Below are the code and all the weights of a small trained network. Each question names an input and a class and asks about switching units off, where a switched-off unit gives its printed mean instead of its output.

import numpy as np


def w(rows, s, z=0):
    codes = np.array(rows[::2]) - 128.0
    scale = np.full(codes.shape[1], s)
    scale[-1] = z or s
    return codes * scale


def f(y):
    return np.maximum(y, 0)


def log_softmax(a):
    a = a - a.max(-1, keepdims=True)
    return a - np.log(np.exp(a).sum(-1, keepdims=True))


def net(x, mask):
    res = np.array(x, float).reshape(1, 7) / 4 @ E
    y = f(res @ A[0][:, :-1].T + A[0][:, -1])
    res = res + np.where(mask, y, B[0][:, -1]) @ B[0][:, :-1]
    return log_softmax(res[-1] @ U[:, :-1].T + U[:, -1])


A, B = {}, {}
E = w([
[124,120,116,126,132,127,136],'x0',
[179,242,67,108,183,82,132],'x1',
[132,123,129,125,136,131,133],'x2',
[134,138,175,150,82,43,238],'x3',
[125,128,127,128,128,128,128],'x4',
[78,163,155,237,221,152,145],'x5',
[131,187,114,121,73,254,198],'x6',
],0.0091)
A[0] = w([
[149,148,133,133,119,230,179,119],'N1',
[124,87,149,128,157,54,86,119],'N2',
[165,192,88,107,155,86,121,53],'N3',
[98,159,131,254,204,158,106,90],'N4',
[111,102,177,138,163,53,77,113],'N5',
[141,192,99,92,172,86,150,94],'N6',
[178,188,47,122,166,101,124,95],'N7',
[110,143,141,250,166,122,148,89],'N8',
[156,191,106,90,129,90,115,20],'N9',
[138,84,124,147,146,58,69,98],'N10',
[84,47,173,167,75,141,111,65],'N11',
[73,163,168,201,168,146,135,73],'N12',
[131,189,97,142,119,94,140,98],'N13',
[156,140,175,156,80,55,209,3],'N14',
[122,174,114,130,58,217,182,68],'N15',
[168,103,131,24,68,85,94,76],'N16',
[112,36,155,143,98,156,140,66],'N17',
[77,51,162,131,89,136,113,102],'N18',
[140,63,129,147,161,13,87,120],'N19',
[90,146,197,175,100,46,238,64],'N20',
[126,102,113,138,150,93,65,122],'N21',
[82,55,189,143,96,165,122,76],'N22',
[98,138,146,171,183,105,117,110],'N23',
[95,139,106,117,189,215,7,78],'N24',
[115,113,80,119,161,197,21,35],'N25',
[189,98,76,29,49,100,114,88],'N26',
],0.0088,0.0025)
B[0] = w([
[113,218,71,123,79,207,176,207],'N1',
[76,229,60,140,72,237,216,220],'N2',
[143,170,180,169,177,115,57,185],'N3',
[31,67,202,23,152,98,129,247],'N4',
[96,200,44,122,99,204,175,225],'N5',
[149,146,178,216,200,106,97,189],'N6',
[154,153,170,200,236,125,34,200],'N7',
[53,46,202,12,161,108,134,219],'N8',
[134,164,180,153,206,126,73,169],'N9',
[108,186,92,132,80,208,209,217],'N10',
[162,179,184,218,215,89,72,223],'N11',
[54,78,196,45,123,122,122,207],'N12',
[151,118,169,189,144,123,89,170],'N13',
[194,53,60,140,60,84,121,209],'N14',
[96,223,59,123,106,235,213,212],'N15',
[36,80,244,37,144,114,148,222],'N16',
[140,159,178,215,184,113,51,208],'N17',
[120,179,191,200,189,104,52,217],'N18',
[103,217,55,140,58,245,193,254],'N19',
[241,43,28,137,40,2,149,241],'N20',
[144,187,61,118,62,178,184,198],'N21',
[161,196,191,208,198,119,49,220],'N22',
[87,122,185,79,122,157,137,194],'N23',
[242,46,52,120,58,54,151,252],'N24',
[246,32,18,145,47,11,149,228],'N25',
[29,75,238,35,166,113,88,232],'N26',
],0.0058,0.0089)
U = w([
[90,222,75,130,86,231,189,254],'0',
[43,74,181,12,149,118,116,43],'1',
[142,174,151,249,204,118,53,98],'2',
[207,52,58,135,66,66,142,109],'3',
],0.013,0.0008)

Each question gives the input, the list of numbers given to net, and the class t.
The units are the neurons (one row each of A and B). Each row of codes is followed by its name. A weight is (code - 128) times the scale printed after its matrix; where a second scale follows, it is the last column's (A, B and U).
mask holds one flag per neuron, in row order. A switched-off neuron (its flag False) gives its mean, the last column of its row in B, instead of its output. The means were averaged over made-up inputs and are rounded, as every weight is.
A unit's drop is (log p(t) with every unit on - log p(t) with that unit switched off) / (log p(t) with every unit on - log p(t) with every unit switched off).
The circuit of an input: a set's keep is (log p(t) with only the set's units on - log p(t) with every unit switched off) / (log p(t) with every unit on - log p(t) with every unit switched off). Starting from the 12 units with the biggest drops (on a tie, the unit counted first), units are removed one at a time, each time the one whose removal leaves the highest keep (on an exact tie, the one counted first), for as long as the keep stays at least 0.8.
units of the circuit, in order: the units of the circuit, biggest drop first
unit that matters most: the unit with the biggest drop
k most important neurons: the k neurons with the biggest drops, biggest first
drop of u: that unit's drop, to one decimal
input [-4,4,0,7,-8,7,-2], class 1: units of the circuit, in order : [N8]
input [-4,-7,-6,8,-3,-5,-8], class 0: 3 most important neurons : [N19; N2; N5]
input [-5,2,-4,0,-4,0,1], class 2: 2 most important neurons : [N19; N2]
input [2,-1,-6,2,-3,-2,0], class 1: 3 most important neurons : [N25; N24; N20]
input [-5,-4,6,-6,1,5,4], class 3: 3 most important neurons : [N24; N25; N26]
input [3,1,-3,8,4,5,-7], class 3: 3 most important neurons : [N20; N14; N15]
input [6,-4,-1,3,8,7,-6], class 1: 2 most important neurons : [N8; N4]
input [2,8,-2,-8,-8,5,6], class 2: 2 most important neurons : [N7; N20]
input [6,3,5,-2,8,-4,-4], class 0: 2 most important neurons : [N4; N8]
input [-3,-8,-2,8,3,2,6], class 2: 3 most important neurons : [N22; N11; N17]
input [6,5,-3,7,0,-3,3], class 3: 2 most important neurons : [N20; N14]
input [4,-4,2,-7,3,-5,4], class 3: 2 most important neurons : [N25; N24]
input [-5,6,4,-5,0,2,4], class 2: 2 most important neurons : [N7; N20]
input [-5,-3,7,-5,-5,6,4], class 1: units of the circuit, in order : [N4]
input [-8,-3,-1,-6,4,-4,4], class 3: 2 most important neurons : [N25; N24]
input [6,5,6,-6,3,0,2], class 3: 2 most important neurons : [N24; N25]
input [4,3,-7,-8,-4,-4,-2], class 3: drop of N25 : 0.1
input [-2,-2,2,-3,-3,-4,-4], class 0: drop of N8 : 0.3
input [7,4,-6,-7,8,1,6], class 3: drop of N25 : 0.5
input [6,1,-6,2,2,-4,-5], class 0: unit that matters most : N19
input [-3,5,2,-8,6,3,-7], class 3: drop of N25 : 1.1
